Below are the code and all the weights of a small trained network. Each question names an input and a class and asks about switching units off, where a switched-off unit gives its printed mean instead of its output.

import numpy as np


def w(rows, s, z=0):
    codes = np.array(rows[::2]) - 128.0
    scale = np.full(codes.shape[1], s)
    scale[-1] = z or s
    return codes * scale


def f(y):
    return np.maximum(y, 0)


def log_softmax(a):
    a = a - a.max(-1, keepdims=True)
    return a - np.log(np.exp(a).sum(-1, keepdims=True))


def net(x, mask):
    res = np.array(x, float).reshape(1, 6) / 4 @ E
    y = f(res @ A[0][:, :-1].T + A[0][:, -1])
    res = res + np.where(mask, y, B[0][:, -1]) @ B[0][:, :-1]
    return log_softmax(res[-1] @ U[:, :-1].T + U[:, -1])


A, B = {}, {}
E = w([
[154,143,103,105,128,5,78,186],'x0',
[131,103,140,105,128,149,104,126],'x1',
[110,177,195,67,120,145,185,126],'x2',
[139,136,128,132,121,126,129,129],'x3',
[135,194,42,70,136,189,173,189],'x4',
[127,119,125,131,127,125,143,139],'x5',
],0.015)
A[0] = w([
[131,83,2,222,135,172,67,121,149],'neuron 1',
[121,148,32,75,132,156,125,151,15],'neuron 2',
[141,149,113,25,122,11,97,170,172],'neuron 3',
[129,100,209,161,127,105,145,112,84],'neuron 4',
[121,153,136,81,147,138,155,144,122],'neuron 5',
[138,150,23,66,138,165,136,159,183],'neuron 6',
[116,139,120,147,134,110,141,135,117],'neuron 7',
[146,136,99,114,137,139,130,137,79],'neuron 8',
[129,65,108,173,117,3,35,150,152],'neuron 9',
[130,146,114,143,111,145,121,118,151],'neuron 10',
[131,116,197,159,137,117,138,119,89],'neuron 11',
[121,96,237,194,121,94,126,103,166],'neuron 12',
[135,145,113,31,129,13,95,166,2],'neuron 13',
[89,155,93,113,100,175,142,153,114],'neuron 14',
[118,107,118,86,121,127,143,121,155],'neuron 15',
[132,103,132,177,111,169,136,118,93],'neuron 16',
[106,141,126,117,139,144,149,120,122],'neuron 17',
],0.016,0.012)
B[0] = w([
[24,127,130,157,102,123,124,143,215],'neuron 1',
[109,89,153,200,144,95,108,139,171],'neuron 2',
[83,89,138,193,158,107,112,134,232],'neuron 3',
[95,144,117,126,112,145,131,117,175],'neuron 4',
[161,127,111,111,125,141,128,125,160],'neuron 5',
[120,150,129,82,111,154,149,116,213],'neuron 6',
[142,115,134,111,119,147,94,115,136],'neuron 7',
[109,122,121,147,145,113,138,133,141],'neuron 8',
[251,134,132,94,161,134,141,110,252],'neuron 9',
[126,101,134,104,140,132,125,132,144],'neuron 10',
[107,132,130,103,117,145,119,130,163],'neuron 11',
[43,117,120,162,117,115,125,153,222],'neuron 12',
[39,162,115,96,66,156,137,133,197],'neuron 13',
[167,142,125,103,137,117,112,114,167],'neuron 14',
[146,155,114,141,117,110,135,116,144],'neuron 15',
[105,136,132,130,162,88,129,132,158],'neuron 16',
[146,129,130,120,114,139,112,127,147],'neuron 17',
],0.027,0.03)
U = w([
[94,84,142,198,148,67,108,143,254],'0',
[77,166,111,118,71,163,147,141,221],'1',
[247,126,126,106,192,106,145,93,26],'2',
],0.015,0.00063)

Each question gives the input, the list of numbers given to net, and the class t.
The units are the neurons (one row each of A and B). Each row of codes is followed by its name. A weight is (code - 128) times the scale printed after its matrix; where a second scale follows, it is the last column's (A, B and U).
mask holds one flag per neuron, in row order. A switched-off neuron (its flag False) gives its mean, the last column of its row in B, instead of its output. The means were averaged over made-up inputs and are rounded, as every weight is.
A unit's drop is (log p(t) with every unit on - log p(t) with that unit switched off) / (log p(t) with every unit on - log p(t) with every unit switched off).
The circuit of an input: a set's keep is (log p(t) with only the set's units on - log p(t) with every unit switched off) / (log p(t) with every unit on - log p(t) with every unit switched off). Starting from the 12 units with the biggest drops (on a tie, the unit counted first), units are removed one at a time, each time the one whose removal leaves the highest keep (on an exact tie, the one counted first), for as long as the keep stays at least 0.8.
units of the circuit, in order: the units of the circuit, biggest drop first
k most important neurons: the k neurons with the biggest drops, biggest first
drop of u: that unit's drop, to one decimal
input [4,0,8,-4,0,-1], class 0: 3 most important neurons => [neuron 3; neuron 6; neuron 4]
input [-3,8,7,3,-8,6], class 1: units of the circuit, in order => [neuron 3]
input [3,6,-1,-1,-4,-4], class 2: 2 most important neurons => [neuron 9; neuron 1]
input [1,3,7,7,-1,-2], class 0: 2 most important neurons => [neuron 9; neuron 6]
input [0,3,4,6,5,-4], class 2: 4 most important neurons => [neuron 1; neuron 13; neuron 12; neuron 14]
input [-7,5,-2,-1,-2,2], class 0: 2 most important neurons => [neuron 13; neuron 6]
input [3,-7,6,7,-1,-2], class 0: 2 most important neurons => [neuron 3; neuron 6]
input [6,-3,-1,4,6,1], class 0: 2 most important neurons => [neuron 3; neuron 2]
input [2,6,5,-1,0,-5], class 0: 2 most important neurons => [neuron 9; neuron 6]
input [-5,0,3,-1,5,-8], class 2: 3 most important neurons => [neuron 1; neuron 13; neuron 12]
input [-3,-2,5,6,8,-2], class 2: 2 most important neurons => [neuron 1; neuron 13]
input [4,-4,8,4,-1,-6], class 0: 2 most important neurons => [neuron 3; neuron 6]
input [3,-5,-7,-3,-1,6], class 2: 2 most important neurons => [neuron 9; neuron 12]
input [5,-8,-3,0,0,8], class 2: units of the circuit, in order => [neuron 9]
input [7,8,-6,-4,8,-2], class 0: 2 most important neurons => [neuron 2; neuron 3]
input [-4,-4,3,-2,6,7], class 2: 4 most important neurons => [neuron 1; neuron 13; neuron 12; neuron 14]
input [-4,4,4,2,4,8], class 2: 3 most important neurons => [neuron 1; neuron 13; neuron 12]
input [-6,-4,1,1,-6,2], class 1: drop of neuron 9 => 0.2
input [-7,-5,-2,-3,-1,3], class 0: drop of neuron 16 => 0.8
input [-2,5,3,3,-4,7], class 1: drop of neuron 13 => 0.0
input [2,8,-6,6,-7,5], class 2: drop of neuron 9 => 2.5
